Below are the code and all the weights of a small trained network. Each question names an input and a target symbol and asks about switching units off, where a switched-off unit gives its printed mean instead of its output.

import numpy as np


def w(rows, s, z=0):
    codes = np.array(rows[::2]) - 128.0
    scale = np.full(codes.shape[1], s)
    scale[-1] = z or s
    return codes * scale


def f(y):
    return np.maximum(y, 0)


def softmax(a):
    e = np.exp(a - a.max(-1, keepdims=True))
    return e / e.sum(-1, keepdims=True)


def log_softmax(a):
    a = a - a.max(-1, keepdims=True)
    return a - np.log(np.exp(a).sum(-1, keepdims=True))


def net(x, mask):
    ids = ['αβγεπσφψω'.index(c) for c in x.split()]
    T = len(ids)
    res = E[ids] + P[:T]
    q, k, v = (res @ M[0].T for M in (Q, K, V))
    z = softmax(np.where(np.tri(T) > 0, q @ k.T / 3**0.5, -1e9)) @ v
    res = res + np.where(mask[0], z, O[0][:, -1]) @ O[0][:, :-1]
    y = f(res @ A[0][:, :-1].T + A[0][:, -1])
    res = res + np.where(mask[1:13], y, B[0][:, -1]) @ B[0][:, :-1]
    return log_softmax(res[-1] @ U[:, :-1].T + U[:, -1])


Q, K, V, O, A, B = {}, {}, {}, {}, {}, {}
E = w([
[99,46,119,40],'α',
[110,46,132,58],'β',
[172,66,183,190],'γ',
[68,116,85,131],'ε',
[213,193,8,101],'π',
[117,131,130,222],'σ',
[112,107,129,172],'φ',
[94,141,107,188],'ψ',
[159,33,175,116],'ω',
],0.012)
P = w([
[122,116,116,135],'0',
[34,24,63,143],'1',
[48,21,77,144],'2',
[47,8,71,146],'3',
[124,160,171,107],'4',
[190,153,137,116],'5',
[144,144,178,115],'6',
[141,145,158,127],'7',
[88,2,12,155],'8',
[175,140,116,111],'9',
[208,156,70,117],'10',
[165,135,160,138],'11',
[154,146,136,142],'12',
[9,30,72,213],'13',
],0.0068)
Q[0] = w([
[82,9,89,201],'H1',
[99,55,149,162],'H1',
[107,88,59,144],'H1',
],0.016)
K[0] = w([
[227,178,52,93],'H1',
[170,134,53,130],'H1',
[250,203,134,106],'H1',
],0.013)
V[0] = w([
[120,201,47,254],'H1',
[140,149,178,225],'H1',
[76,152,69,43],'H1',
],0.012)
O[0] = w([
[195,180,127,4,84],'H1',
[90,168,215,66,3],'H1',
[200,125,44,164,91],'H1',
],0.011,0.0023)
A[0] = w([
[62,113,92,62,163],'N1',
[180,141,76,111,90],'N2',
[162,101,137,221,121],'N3',
[95,114,188,51,129],'N4',
[113,132,245,72,114],'N5',
[124,114,179,71,151],'N6',
[169,198,137,51,113],'N7',
[180,173,56,106,73],'N8',
[185,159,184,120,151],'N9',
[81,253,69,168,254],'N10',
[48,166,184,111,31],'N11',
[124,99,131,219,148],'N12',
],0.0072,0.0065)
B[0] = w([
[163,159,170,161,173],'N1',
[70,102,199,145,185],'N2',
[83,147,60,89,236],'N3',
[143,205,109,182,183],'N4',
[116,185,136,143,196],'N5',
[165,170,82,140,177],'N6',
[90,175,128,114,153],'N7',
[52,195,220,145,181],'N8',
[63,102,86,43,161],'N9',
[201,27,173,46,190],'N10',
[251,115,121,253,154],'N11',
[56,150,120,88,254],'N12',
],0.0077,0.0061)
U = w([
[93,150,77,165,2],'α',
[161,146,208,254,159],'β',
[106,161,47,170,42],'γ',
[80,220,138,102,110],'ε',
[118,173,100,70,93],'π',
[177,141,83,107,89],'σ',
[131,135,158,125,51],'φ',
[49,64,226,108,208],'ψ',
[238,23,97,92,235],'ω',
],0.0068,0.0045)

Each question gives the input, a string of symbols that net reads in full, and the target symbol t.
The units are the heads (3 rows each of Q, K, V and O) and the neurons (one row each of A and B). Each row of codes is followed by its name. A weight is (code - 128) times the scale printed after its matrix; where a second scale follows, it is the last column's (O, A, B and U).
mask holds one flag per unit, heads first, then neurons. A switched-off unit (its flag False) gives its mean, the last column of its rows in O or B, instead of its output. The means were averaged over made-up inputs and are rounded, as every weight is.
A unit's drop is (log p(t) with every unit on - log p(t) with that unit switched off) / (log p(t) with every unit on - log p(t) with every unit switched off).
The circuit of an input: a set's keep is (log p(t) with only the set's units on - log p(t) with every unit switched off) / (log p(t) with every unit on - log p(t) with every unit switched off). Starting from the 12 units with the biggest drops (on a tie, the unit counted first), units are removed one at a time, each time the one whose removal leaves the highest keep (on an exact tie, the one counted first), for as long as the keep stays at least 0.8.
circuit, biggest first: the units of the circuit, biggest drop first
k most important neurons: the k neurons with the biggest drops, biggest first
drop of u: that unit's drop, to one decimal
input ω γ γ π ω α ω ω α ψ, target ω: circuit, biggest first : N10; N8
input ε ω γ σ γ ω ω ω α φ, target ψ: circuit, biggest first : H1; N4
input α ω ε σ, target γ: circuit, biggest first : H1; N3
input σ ω γ ψ, target ε: circuit, biggest first : H1; N4
input π α ω β ω σ γ π β ω φ, target ω: 2 most important neurons : N10; N12
input ω γ γ σ ε ω ω β σ ω ω σ α ψ, target ψ: circuit, biggest first : H1; N10
input γ β β α γ, target γ: 2 most important neurons : N3; N12
input γ σ ω ω γ φ σ γ σ γ, target ε: 2 most important neurons : N5; N9
input α β β, target γ: drop of N3 : 0.1
input ω ω ε γ γ γ σ ε ψ, target β: drop of N11 : 0.5
input ω φ ω ω ω ω σ γ ω, target ψ: drop of H1 : 1.2
input γ γ φ φ ω ω γ ω ψ, target ψ: drop of H1 : 0.8
